Below is a small trained network, with its code and all its weights. Each question gives an input and a target symbol and asks what happens when units are switched off, that is, made to give their printed mean instead of their output.

import numpy as np


def w(rows, s, z=0):
    codes = np.array(rows[::2]) - 128.0
    scale = np.full(codes.shape[1], s)
    scale[-1] = z or s
    return codes * scale


def norm(h):
    return h / np.sqrt((h * h).mean(-1, keepdims=True) + 1e-5)


def f(y):
    return np.maximum(y, 0)


def softmax(a):
    e = np.exp(a - a.max(-1, keepdims=True))
    return e / e.sum(-1, keepdims=True)


def log_softmax(a):
    a = a - a.max(-1, keepdims=True)
    return a - np.log(np.exp(a).sum(-1, keepdims=True))


def net(x, mask):
    ids = ['ΔΞαβζητφω'.index(c) for c in x.split()]
    T = len(ids)
    res = E[ids] + P[:T]
    r = norm(res)
    for j in range(2):
        rows = slice(4 * j, 4 * j + 4)
        q, k, v = (r @ M[0][rows].T for M in (Q, K, V))
        z = softmax(np.where(np.tri(T) > 0, q @ k.T / 4**0.5, -1e9)) @ v
        o = O[0][rows]
        res = res + np.where(mask[j], z, o[:, -1]) @ o[:, :-1]
    y = f(norm(res) @ A[0][:, :-1].T + A[0][:, -1])
    res = res + np.where(mask[2:14], y, B[0][:, -1]) @ B[0][:, :-1]
    return log_softmax(norm(res)[-1] @ U[:, :-1].T + U[:, -1])


Q, K, V, O, A, B = {}, {}, {}, {}, {}, {}
E = w([
[195,216,196,136,185,115,153,83,204,86,142,57],'Δ',
[122,149,98,186,145,138,127,145,137,194,153,99],'Ξ',
[93,34,156,164,169,209,123,140,146,127,128,243],'α',
[54,167,145,142,79,124,169,197,91,71,45,88],'β',
[6,134,169,179,228,126,139,181,173,30,170,179],'ζ',
[101,71,173,102,162,170,126,215,139,154,130,82],'η',
[116,88,117,154,107,118,136,58,113,113,137,73],'τ',
[117,168,90,51,127,44,136,91,102,166,224,204],'φ',
[171,138,181,62,178,74,70,21,96,96,163,229],'ω',
],0.02)
P = w([
[198,184,89,129,253,196,162,94,8,178,95,254],'0',
[129,104,97,103,84,114,216,129,116,116,237,94],'1',
[127,208,87,61,111,75,96,55,103,122,34,119],'2',
[101,126,169,108,50,77,117,254,116,174,111,60],'3',
[52,163,111,94,36,137,13,96,154,142,108,138],'4',
[123,187,200,166,84,202,144,90,93,188,70,162],'5',
[58,75,169,149,43,149,4,126,113,64,232,140],'6',
[184,144,77,179,154,160,60,52,90,158,93,139],'7',
],0.0074)
Q[0] = w([
[134,183,118,114,99,77,190,121,133,139,144,171],'H1',
[63,157,208,127,107,122,125,190,196,78,144,254],'H1',
[146,138,82,60,121,116,84,91,172,152,169,114],'H1',
[194,159,187,67,156,166,148,184,181,146,91,76],'H1',
[107,165,150,205,77,166,60,162,126,93,161,85],'H2',
[224,146,89,78,150,95,172,135,116,166,99,94],'H2',
[160,172,85,204,173,166,135,36,157,133,126,101],'H2',
[73,114,104,110,116,106,161,146,83,89,62,106],'H2',
],0.0079)
K[0] = w([
[171,104,107,71,200,80,137,145,69,117,129,181],'H1',
[114,101,98,152,157,98,2,157,128,81,145,98],'H1',
[235,157,45,87,147,134,135,85,133,158,69,99],'H1',
[180,58,126,103,172,98,252,126,91,153,105,51],'H1',
[120,77,167,99,86,169,81,132,194,97,97,124],'H2',
[208,62,119,97,168,172,209,136,51,113,158,157],'H2',
[108,119,203,231,173,145,150,103,124,148,32,108],'H2',
[165,108,129,98,126,116,128,164,68,141,126,165],'H2',
],0.0074)
V[0] = w([
[35,160,131,90,157,134,99,129,124,123,216,194],'H1',
[157,89,94,220,94,255,132,76,137,176,91,118],'H1',
[133,189,132,143,159,116,193,225,125,163,100,81],'H1',
[110,52,202,133,18,149,129,99,91,142,70,108],'H1',
[166,61,187,165,128,140,205,163,212,79,28,87],'H2',
[156,123,28,157,87,151,239,181,148,193,54,125],'H2',
[69,202,65,134,112,149,184,51,149,136,158,42],'H2',
[39,180,68,233,75,147,207,105,75,63,66,161],'H2',
],0.0069)
O[0] = w([
[71,84,179,121,217,78,219,133,138,149,27,180,254],'H1',
[212,130,132,97,103,146,83,105,105,113,125,33,109],'H1',
[106,226,239,121,103,153,180,153,109,68,91,187,136],'H1',
[151,131,95,2,151,149,110,148,156,157,44,131,55],'H1',
[62,148,31,31,170,114,212,61,159,15,101,106,44],'H2',
[88,117,138,146,159,226,39,123,157,59,40,139,109],'H2',
[205,17,120,143,51,74,189,151,171,112,83,139,157],'H2',
[72,113,94,64,91,27,82,236,88,100,58,135,193],'H2',
],0.0075,0.0073)
A[0] = w([
[89,175,138,53,141,194,198,123,172,96,153,148,1],'N1',
[118,227,139,95,117,32,175,163,18,134,153,135,146],'N2',
[176,103,139,107,142,49,100,12,93,153,113,218,142],'N3',
[89,36,75,80,96,130,208,26,134,143,132,125,106],'N4',
[121,72,113,181,159,140,115,136,198,141,140,150,131],'N5',
[104,73,190,177,153,116,171,185,105,184,85,103,136],'N6',
[164,185,170,142,175,159,95,80,153,52,195,104,68],'N7',
[79,104,131,97,211,221,137,198,73,1,96,96,51],'N8',
[125,114,233,62,155,176,153,141,154,49,129,47,110],'N9',
[59,148,190,182,246,136,139,130,242,68,109,144,216],'N10',
[215,248,165,108,115,107,211,112,213,19,138,81,20],'N11',
[213,187,117,195,126,167,165,131,65,123,46,95,61],'N12',
],0.0066,0.0031)
B[0] = w([
[121,64,184,121,112,164,131,134,68,101,152,172,143],'N1',
[145,98,109,86,66,96,75,35,209,183,161,167,212],'N2',
[117,156,144,151,75,87,156,144,120,255,125,151,201],'N3',
[127,180,140,147,124,138,165,146,136,143,111,110,153],'N4',
[140,166,115,126,147,164,176,144,194,129,123,125,184],'N5',
[85,164,113,111,84,115,144,163,118,145,181,141,255],'N6',
[153,126,128,108,139,97,145,175,225,196,22,179,149],'N7',
[101,137,118,84,120,140,138,111,48,89,136,147,183],'N8',
[125,239,108,130,136,155,152,121,103,175,203,100,161],'N9',
[178,107,114,175,116,114,193,211,162,134,105,89,243],'N10',
[104,148,112,111,107,216,159,147,179,159,74,103,157],'N11',
[81,110,154,144,103,172,77,125,172,107,146,133,162],'N12',
],0.0097,0.0083)
U = w([
[91,127,59,71,82,143,82,140,115,110,61,204,81],'Δ',
[203,141,126,110,127,148,205,79,222,155,67,118,87],'Ξ',
[108,134,117,219,187,19,195,181,118,95,106,131,29],'α',
[234,11,58,129,81,149,126,162,133,127,101,154,145],'β',
[127,146,81,117,139,205,186,124,3,168,168,138,170],'ζ',
[131,109,112,167,82,150,175,18,156,87,169,139,62],'η',
[106,125,242,202,67,133,71,131,96,119,125,92,1],'τ',
[43,117,131,89,180,111,101,94,118,193,124,27,80],'φ',
[173,111,167,47,85,94,133,54,131,198,187,237,153],'ω',
],0.0062,0.0026)

Each question gives the input, a string of symbols that net reads in full, and the target symbol t.
The units are the heads (4 rows each of Q, K, V and O) and the neurons (one row each of A and B). Each row of codes is followed by its name. A weight is (code - 128) times the scale printed after its matrix; where a second scale follows, it is the last column's (O, A, B and U).
mask holds one flag per unit, heads first, then neurons. A switched-off unit (its flag False) gives its mean, the last column of its rows in O or B, instead of its output. The means were averaged over made-up inputs and are rounded, as every weight is.
A unit's drop is (log p(t) with every unit on - log p(t) with that unit switched off) / (log p(t) with every unit on - log p(t) with every unit switched off).
The circuit of an input: a set's keep is (log p(t) with only the set's units on - log p(t) with every unit switched off) / (log p(t) with every unit on - log p(t) with every unit switched off). Starting from the 12 units with the biggest drops (on a tie, the unit counted first), units are removed one at a time, each time the one whose removal leaves the highest keep (on an exact tie, the one counted first), for as long as the keep stays at least 0.8.
circuit, biggest first: the units of the circuit, biggest drop first
unit that matters most: the unit with the biggest drop
top k neurons: the k neurons with the biggest drops, biggest first
which heads matter: for each layer, one digit per head in row order, 1 if its drop is at least 0.15 and else 0, layers parted by /
drop of u: that unit's drop, to one decimal
input ω β η α φ α Ξ Ξ, target φ: which heads matter	11
input β η α, target Δ: which heads matter	11
input ζ β α β β η Ξ, target Δ: circuit, biggest first	[H2 H1]
input ζ ω ζ η, target ω: which heads matter	11
input Ξ ω β, target ω: which heads matter	01
input α Ξ Ξ, target φ: circuit, biggest first	[H2]
input τ τ Ξ, target β: circuit, biggest first	[H1 H2]
input Ξ Ξ Ξ Δ α Ξ Δ, target Ξ: circuit, biggest first	[N11 H2]
input Ξ α ζ φ η Ξ Ξ, target Ξ: circuit, biggest first	[H2 N7 H1]
input φ β ζ ζ α Ξ Ξ Ξ, target τ: circuit, biggest first	[H1 N12]
input β β ζ α, target α: which heads matter	10
input ω α Ξ α, target β: circuit, biggest first	[H2 H1]
input η Ξ Ξ ω φ ζ Δ Ξ, target ω: circuit, biggest first	[H2 N2 N10]
input η α Ξ, target Ξ: circuit, biggest first	[H2 N7 H1 N6]
input ω τ η Δ β Ξ Δ, target Ξ: which heads matter	00
input Ξ α α, target β: unit that matters most	H1
input η Δ α, target Ξ: which heads matter	11
input ζ φ φ Ξ α α Ξ η, target τ: which heads matter	11
input β α Ξ β ω β, target ω: circuit, biggest first	[N2 H2]
input α Ξ Δ α η β, target ζ: circuit, biggest first	[H2 N8]
input β β Ξ β, target Δ: circuit, biggest first	[H2 H1]
input β ω β α α, target Δ: circuit, biggest first	[H2]
input Ξ α Δ β β Ξ, target Δ: circuit, biggest first	[H2 H1 N10]
input φ Ξ Δ α α, target Ξ: top 2 neurons	[N4 N5]
input ζ α ζ η α, target α: top 2 neurons	[N2 N10]
input Ξ ζ β τ τ Δ α Ξ, target η: drop of H1	0.7
input ω Ξ Ξ Ξ η, target ζ: unit that matters most	N9
